Below are the code and all the weights of a small trained network. Each question names an input and a class and asks about switching units off, where a switched-off unit gives its printed mean instead of its output.

import numpy as np


def w(rows, s, z=0):
    codes = np.array(rows[::2]) - 128.0
    scale = np.full(codes.shape[1], s)
    scale[-1] = z or s
    return codes * scale


def norm(h):
    return h / np.sqrt((h * h).mean(-1, keepdims=True) + 1e-5)


def f(y):
    return np.maximum(y, 0)


def log_softmax(a):
    a = a - a.max(-1, keepdims=True)
    return a - np.log(np.exp(a).sum(-1, keepdims=True))


def net(x, mask):
    res = np.array(x, float).reshape(1, 4) / 4 @ E
    u = 0
    for l in range(2):
        y = f(norm(res) @ A[l][:, :-1].T + A[l][:, -1])
        res = res + np.where(mask[u : u + 3], y, B[l][:, -1]) @ B[l][:, :-1]
        u += 3
    return log_softmax(norm(res)[-1] @ U[:, :-1].T + U[:, -1])


A, B = {}, {}
E = w([
[133,151,108,130],'x0',
[148,2,22,165],'x1',
[132,132,128,124],'x2',
[156,65,198,138],'x3',
],0.0054)
A[0] = w([
[2,201,65,54,249],'L0N1',
[178,86,218,118,200],'L0N2',
[98,119,61,59,161],'L0N3',
],0.0093,0.0016)
B[0] = w([
[254,162,118,200,254],'L0N1',
[228,235,18,231,209],'L0N2',
[125,25,242,209,186],'L0N3',
],0.0058,0.0065)
A[1] = w([
[188,199,62,118,32],'L1N1',
[168,132,166,245,109],'L1N2',
[120,231,223,80,251],'L1N3',
],0.011,0.0015)
B[1] = w([
[118,80,225,132,201],'L1N1',
[92,174,192,108,252],'L1N2',
[120,30,12,140,181],'L1N3',
],0.011,0.012)
U = w([
[120,52,54,153,195],'0',
[106,110,155,135,186],'1',
[148,149,148,152,156],'2',
[114,115,139,130,205],'3',
[117,177,106,83,79],'4',
[105,178,75,10,2],'5',
[105,207,21,69,10],'6',
[81,138,61,31,1],'7',
],0.014,0.0046)

Each question gives the input, the list of numbers given to net, and the class t.
The units are the neurons (one row each of A and B). Each row of codes is followed by its name. A weight is (code - 128) times the scale printed after its matrix; where a second scale follows, it is the last column's (A, B and U).
mask holds one flag per neuron, layer by layer. A switched-off neuron (its flag False) gives its mean, the last column of its row in B, instead of its output. The means were averaged over made-up inputs and are rounded, as every weight is.
A unit's drop is (log p(t) with every unit on - log p(t) with that unit switched off) / (log p(t) with every unit on - log p(t) with every unit switched off).
The circuit of an input: a set's keep is (log p(t) with only the set's units on - log p(t) with every unit switched off) / (log p(t) with every unit on - log p(t) with every unit switched off). Starting from all 6 units, units are removed one at a time, each time the one whose removal leaves the highest keep (on an exact tie, the one counted first), for as long as the keep stays at least 0.8.
circuit, biggest first: the units of the circuit, biggest drop first
k most important neurons: the k neurons with the biggest drops, biggest first
k most important neurons of layer l: the k neurons of layer l with the biggest drops, biggest first
drop when u is switched off: that unit's drop, to one decimal
input [1,-4,0,-1], class 0: 3 most important neurons -> [L1N3; L0N2; L0N3]
input [-3,-8,-7,4], class 0: 2 most important neurons -> [L1N3; L0N1]
input [-2,-7,1,-2], class 0: circuit, biggest first -> [L1N3]
input [5,-6,6,3], class 0: 2 most important neurons -> [L1N3; L0N1]
input [-5,-6,4,4], class 0: 2 most important neurons of layer 0 -> [L0N1; L0N3]
input [0,6,-6,-7], class 2: 2 most important neurons of layer 0 -> [L0N3; L0N1]
input [-2,-7,-2,-7], class 0: 4 most important neurons -> [L1N3; L0N2; L1N2; L0N3]
input [-4,5,-5,-8], class 2: 2 most important neurons of layer 0 -> [L0N1; L0N3]
input [3,-5,-3,2], class 0: 3 most important neurons -> [L1N3; L0N1; L0N3]
input [5,-8,-2,-8], class 0: 3 most important neurons -> [L1N3; L0N2; L1N2]
input [2,-7,5,5], class 0: 2 most important neurons -> [L1N3; L0N1]
input [-5,-7,-5,-4], class 0: drop when L0N2 is switched off -> 0.2
input [1,-7,-2,-4], class 0: drop when L0N2 is switched off -> 0.4
input [2,-6,-6,-3], class 0: most important neuron of layer 1 -> [L1N3]
